Below is a small trained network, with its code and all its weights. Each question gives an input and a class and asks what happens when units are switched off, that is, made to give their printed mean instead of their output.

import numpy as np


def w(rows, s, z=0):
    codes = np.array(rows[::2]) - 128.0
    scale = np.full(codes.shape[1], s)
    scale[-1] = z or s
    return codes * scale


def f(y):
    return np.maximum(y, 0)


def log_softmax(a):
    a = a - a.max(-1, keepdims=True)
    return a - np.log(np.exp(a).sum(-1, keepdims=True))


def net(x, mask):
    res = np.array(x, float).reshape(1, 6) / 4 @ E
    y = f(res @ A[0][:, :-1].T + A[0][:, -1])
    res = res + np.where(mask, y, B[0][:, -1]) @ B[0][:, :-1]
    return log_softmax(res[-1] @ U[:, :-1].T + U[:, -1])


A, B = {}, {}
E = w([
[120,87,147,148,192,145,241,62,56,188,187,67],'x0',
[56,198,64,164,81,133,124,96,152,111,115,46],'x1',
[120,187,131,118,141,153,109,165,156,248,202,151],'x2',
[156,112,117,181,147,140,78,77,73,158,114,86],'x3',
[2,104,69,76,91,73,162,113,120,161,189,95],'x4',
[76,85,149,111,82,43,156,203,142,164,99,88],'x5',
],0.011)
A[0] = w([
[57,146,98,118,82,74,174,154,222,108,128,111,254],'n1',
[148,131,160,162,184,165,138,188,133,199,146,129,111],'n2',
[118,105,149,90,221,126,141,124,111,193,78,166,153],'n3',
[155,141,197,133,136,111,198,107,116,239,180,109,56],'n4',
[135,69,175,102,174,145,77,152,167,125,67,212,224],'n5',
[42,177,118,77,57,102,154,124,176,79,94,122,246],'n6',
[70,51,97,128,178,100,242,114,81,135,147,73,92],'n7',
[112,186,170,156,128,113,27,126,129,2,125,115,169],'n8',
[187,128,122,103,84,170,92,169,132,101,105,128,101],'n9',
[183,166,115,177,191,220,154,76,119,43,113,111,219],'n10',
[88,73,162,87,156,97,208,84,73,167,130,94,130],'n11',
],0.0094,0.0028)
B[0] = w([
[154,151,90,177,128,127,143,118,138,111,112,90,235],'n1',
[119,138,138,125,151,112,46,172,186,134,129,81,179],'n2',
[151,113,158,135,153,138,88,115,159,116,140,98,175],'n3',
[144,142,130,116,135,99,100,127,131,180,105,133,206],'n4',
[150,62,124,142,178,119,112,107,139,123,136,124,214],'n5',
[174,132,47,170,89,90,139,110,131,164,140,66,230],'n6',
[127,63,153,107,158,91,114,129,80,143,140,169,250],'n7',
[132,123,105,109,111,115,114,94,101,148,86,141,221],'n8',
[137,85,125,121,104,129,129,125,96,131,108,160,185],'n9',
[119,166,154,118,104,214,255,136,80,135,151,104,237],'n10',
[131,53,80,140,172,75,103,147,138,135,101,129,232],'n11',
],0.015,0.016)
U = w([
[127,61,141,114,181,95,112,134,144,115,170,107,7],'0',
[128,187,169,112,157,182,120,167,175,162,181,146,180],'1',
[68,163,134,127,90,147,100,72,97,158,106,90,91],'2',
[137,74,72,136,139,37,62,113,151,139,60,128,195],'3',
[120,252,56,141,80,146,178,105,134,142,127,39,134],'4',
[130,80,116,115,103,179,145,113,85,100,113,209,105],'5',
],0.011,0.0019)

Each question gives the input, the list of numbers given to net, and the class t.
The units are the neurons (one row each of A and B). Each row of codes is followed by its name. A weight is (code - 128) times the scale printed after its matrix; where a second scale follows, it is the last column's (A, B and U).
mask holds one flag per neuron, in row order. A switched-off neuron (its flag False) gives its mean, the last column of its row in B, instead of its output. The means were averaged over made-up inputs and are rounded, as every weight is.
A unit's drop is (log p(t) with every unit on - log p(t) with that unit switched off) / (log p(t) with every unit on - log p(t) with every unit switched off).
The circuit of an input: a set's keep is (log p(t) with only the set's units on - log p(t) with every unit switched off) / (log p(t) with every unit on - log p(t) with every unit switched off). Starting from all 11 units, units are removed one at a time, each time the one whose removal leaves the highest keep (on an exact tie, the one counted first), for as long as the keep stays at least 0.8.
circuit, biggest first: the units of the circuit, biggest drop first
unit that matters most: the unit with the biggest drop
top k neurons: the k neurons with the biggest drops, biggest first
drop when u is switched off: that unit's drop, to one decimal
input [-7,3,7,-5,-4,-7], class 5: circuit, biggest first => (n9 n11)
input [7,1,1,4,-7,-8], class 4: circuit, biggest first => (n10)
input [-6,-6,7,-7,-1,-8], class 0: circuit, biggest first => (n5 n6)
input [3,-7,5,-5,-7,-3], class 1: circuit, biggest first => (n11 n7)
input [4,-2,-2,1,-4,-4], class 1: top 2 neurons => (n6 n1)
input [8,7,0,-6,-5,0], class 0: top 2 neurons => (n7 n6)
input [-7,-6,-1,8,-8,1], class 5: top 3 neurons => (n10 n11 n6)
input [6,3,1,3,6,-6], class 0: top 2 neurons => (n6 n8)
input [5,8,-4,2,-8,7], class 5: top 2 neurons => (n6 n1)
input [4,3,8,-1,-6,6], class 1: top 4 neurons => (n11 n6 n8 n7)
input [8,-4,-1,6,-7,0], class 0: top 2 neurons => (n11 n10)
input [7,-1,-2,2,6,-7], class 0: top 2 neurons => (n10 n11)
input [8,-1,-7,4,6,-3], class 0: top 2 neurons => (n10 n6)
input [-2,-8,7,0,-5,-4], class 0: unit that matters most => n5
input [-2,-3,-2,-1,1,-3], class 5: drop when n11 is switched off => 0.1
input [6,4,2,1,6,-6], class 0: drop when n5 is switched off => -0.1
input [6,-2,5,2,-4,-7], class 1: drop when n6 is switched off => 0.2
